Below are the code and all the weights of a small trained network. Each question names an input and a target symbol and asks about switching units off, where a switched-off unit gives its printed mean instead of its output.

import numpy as np


def w(rows, s, z=0):
    codes = np.array(rows[::2]) - 128.0
    scale = np.full(codes.shape[1], s)
    scale[-1] = z or s
    return codes * scale


def norm(h):
    return h / np.sqrt((h * h).mean(-1, keepdims=True) + 1e-5)


def f(y):
    return y / 2 * (1 + np.tanh(0.7978845608 * (y + 0.044715 * y**3)))


def softmax(a):
    e = np.exp(a - a.max(-1, keepdims=True))
    return e / e.sum(-1, keepdims=True)


def log_softmax(a):
    a = a - a.max(-1, keepdims=True)
    return a - np.log(np.exp(a).sum(-1, keepdims=True))


def net(x, mask):
    ids = ['αγζηλμξστψω'.index(c) for c in x.split()]
    T = len(ids)
    res = E[ids] + P[:T]
    q, k, v = (norm(res) @ M[0].T for M in (Q, K, V))
    z = softmax(np.where(np.tri(T) > 0, q @ k.T / 3**0.5, -1e9)) @ v
    res = res + np.where(mask[0], z, O[0][:, -1]) @ O[0][:, :-1]
    y = f(norm(res) @ A[0][:, :-1].T + A[0][:, -1])
    res = res + np.where(mask[1:17], y, B[0][:, -1]) @ B[0][:, :-1]
    return log_softmax(norm(res)[-1] @ U[:, :-1].T + U[:, -1])


Q, K, V, O, A, B = {}, {}, {}, {}, {}, {}
E = w([
[82,186,175,3,141,167,135],'α',
[148,145,130,44,177,231,111],'γ',
[103,161,45,153,113,107,148],'ζ',
[110,198,188,113,113,242,87],'η',
[133,152,51,150,130,113,142],'λ',
[117,184,86,146,155,89,203],'μ',
[217,126,134,140,137,115,72],'ξ',
[139,151,161,198,93,112,95],'σ',
[173,125,187,151,115,88,88],'τ',
[106,120,142,178,99,88,126],'ψ',
[137,93,141,124,133,61,124],'ω',
],0.018)
P = w([
[86,48,175,77,86,194,66],'0',
[58,68,138,97,135,169,19],'1',
[143,161,185,153,208,137,160],'2',
[162,108,135,91,51,150,101],'3',
[90,132,65,129,150,107,11],'4',
[172,198,139,167,199,101,150],'5',
[200,149,93,101,36,118,116],'6',
[131,175,44,142,145,71,23],'7',
[192,229,108,166,185,76,134],'8',
[227,177,47,122,51,118,135],'9',
],0.012)
Q[0] = w([
[233,193,108,105,22,125,206],'H0',
[199,191,105,74,24,161,151],'H0',
[178,29,133,139,45,198,251],'H0',
],0.027)
K[0] = w([
[134,237,118,64,131,171,106],'H0',
[168,215,90,93,126,167,98],'H0',
[58,116,144,64,152,253,128],'H0',
],0.037)
V[0] = w([
[157,7,50,189,161,152,166],'H0',
[92,169,126,234,78,206,123],'H0',
[94,103,166,168,87,25,137],'H0',
],0.02)
O[0] = w([
[151,219,73,105,141,55,90,8],'H0',
[68,165,82,211,128,60,135,101],'H0',
[6,117,173,101,137,107,82,85],'H0',
],0.014)
A[0] = w([
[118,189,182,131,165,129,105,112],'N0',
[133,161,155,208,201,141,205,16],'N1',
[93,81,127,136,142,117,139,87],'N2',
[138,109,109,177,51,160,37,76],'N3',
[101,139,41,133,123,150,99,148],'N4',
[150,109,44,79,141,132,40,74],'N5',
[149,162,201,197,155,142,112,94],'N6',
[86,161,29,104,106,179,99,2],'N7',
[93,191,166,80,128,100,254,110],'N8',
[173,107,61,112,170,152,86,75],'N9',
[119,185,172,92,170,134,183,149],'N10',
[88,140,45,110,205,205,134,28],'N11',
[89,81,101,76,103,150,87,43],'N12',
[105,117,82,199,119,151,139,68],'N13',
[163,151,224,124,145,33,161,108],'N14',
[122,44,69,77,63,62,119,147],'N15',
],0.027,0.014)
B[0] = w([
[152,137,74,147,106,170,105,179],'N0',
[44,63,141,193,245,126,49,196],'N1',
[129,96,153,117,96,103,158,177],'N2',
[48,129,149,108,120,71,171,213],'N3',
[123,87,212,103,72,145,79,168],'N4',
[84,110,54,100,161,246,196,220],'N5',
[170,144,95,101,122,202,114,213],'N6',
[229,236,158,184,139,172,160,138],'N7',
[219,198,119,4,138,139,160,162],'N8',
[113,114,72,158,89,3,97,255],'N9',
[43,110,110,139,102,125,124,202],'N10',
[78,132,31,51,132,85,201,136],'N11',
[206,150,126,156,198,40,158,194],'N12',
[168,209,91,137,98,120,223,199],'N13',
[172,109,185,148,165,78,197,162],'N14',
[93,127,120,128,230,149,52,167],'N15',
],0.038,0.0078)
U = w([
[145,31,171,109,106,191,172,145],'α',
[225,133,74,162,85,88,108,132],'γ',
[141,235,184,150,122,140,105,238],'ζ',
[112,193,120,239,158,158,198,148],'η',
[115,166,88,150,115,209,33,222],'λ',
[152,221,127,31,123,140,192,132],'μ',
[45,46,43,85,109,114,164,1],'ξ',
[79,174,186,141,30,91,205,60],'σ',
[133,94,200,111,178,39,224,29],'τ',
[64,112,171,163,105,112,35,232],'ψ',
[151,112,91,96,255,173,80,68],'ω',
],0.0091,0.0026)

Each question gives the input, a string of symbols that net reads in full, and the target symbol t.
The units are the heads (3 rows each of Q, K, V and O) and the neurons (one row each of A and B). Each row of codes is followed by its name. A weight is (code - 128) times the scale printed after its matrix; where a second scale follows, it is the last column's (O, A, B and U).
mask holds one flag per unit, heads first, then neurons. A switched-off unit (its flag False) gives its mean, the last column of its rows in O or B, instead of its output. The means were averaged over made-up inputs and are rounded, as every weight is.
A unit's drop is (log p(t) with every unit on - log p(t) with that unit switched off) / (log p(t) with every unit on - log p(t) with every unit switched off).
The circuit of an input: a set's keep is (log p(t) with only the set's units on - log p(t) with every unit switched off) / (log p(t) with every unit on - log p(t) with every unit switched off). Starting from the 12 units with the biggest drops (on a tie, the unit counted first), units are removed one at a time, each time the one whose removal leaves the highest keep (on an exact tie, the one counted first), for as long as the keep stays at least 0.8.
units of the circuit, in order: the units of the circuit, biggest drop first
unit that matters most: the unit with the biggest drop
top k neurons: the k neurons with the biggest drops, biggest first
drop when u is switched off: that unit's drop, to one decimal
input ω η μ ξ ω τ τ μ, target τ: units of the circuit, in order	[H0 N12 N2]
input τ η ξ ψ, target η: units of the circuit, in order	[H0 N13 N1]
input ψ τ γ μ ζ η τ α, target τ: unit that matters most	N12
input μ α ψ τ λ, target ψ: units of the circuit, in order	[H0 N4]
input ω α σ ζ μ, target σ: units of the circuit, in order	[H0 N13 N4]
input ζ ξ η η ζ α σ ξ λ, target ψ: units of the circuit, in order	[N4 H0]
input ω μ ω η α, target ω: top 2 neurons	[N12 N9]
input σ τ μ, target ω: units of the circuit, in order	[N1 N8]
input τ τ ξ ω ξ ξ μ ξ ξ, target γ: top 2 neurons	[N9 N6]
input α τ τ ξ ω, target ω: top 2 neurons	[N12 N15]
input α σ λ ξ, target α: drop when N13 is switched off	0.1
input τ ξ ξ λ, target λ: drop when N5 is switched off	0.3
input α ξ σ ξ τ τ ξ ξ η τ, target η: drop when N13 is switched off	0.5
input ξ γ λ ξ ξ ζ ξ, target γ: drop when H0 is switched off	2.6
input α ξ α σ α, target σ: top neuron	[N1]
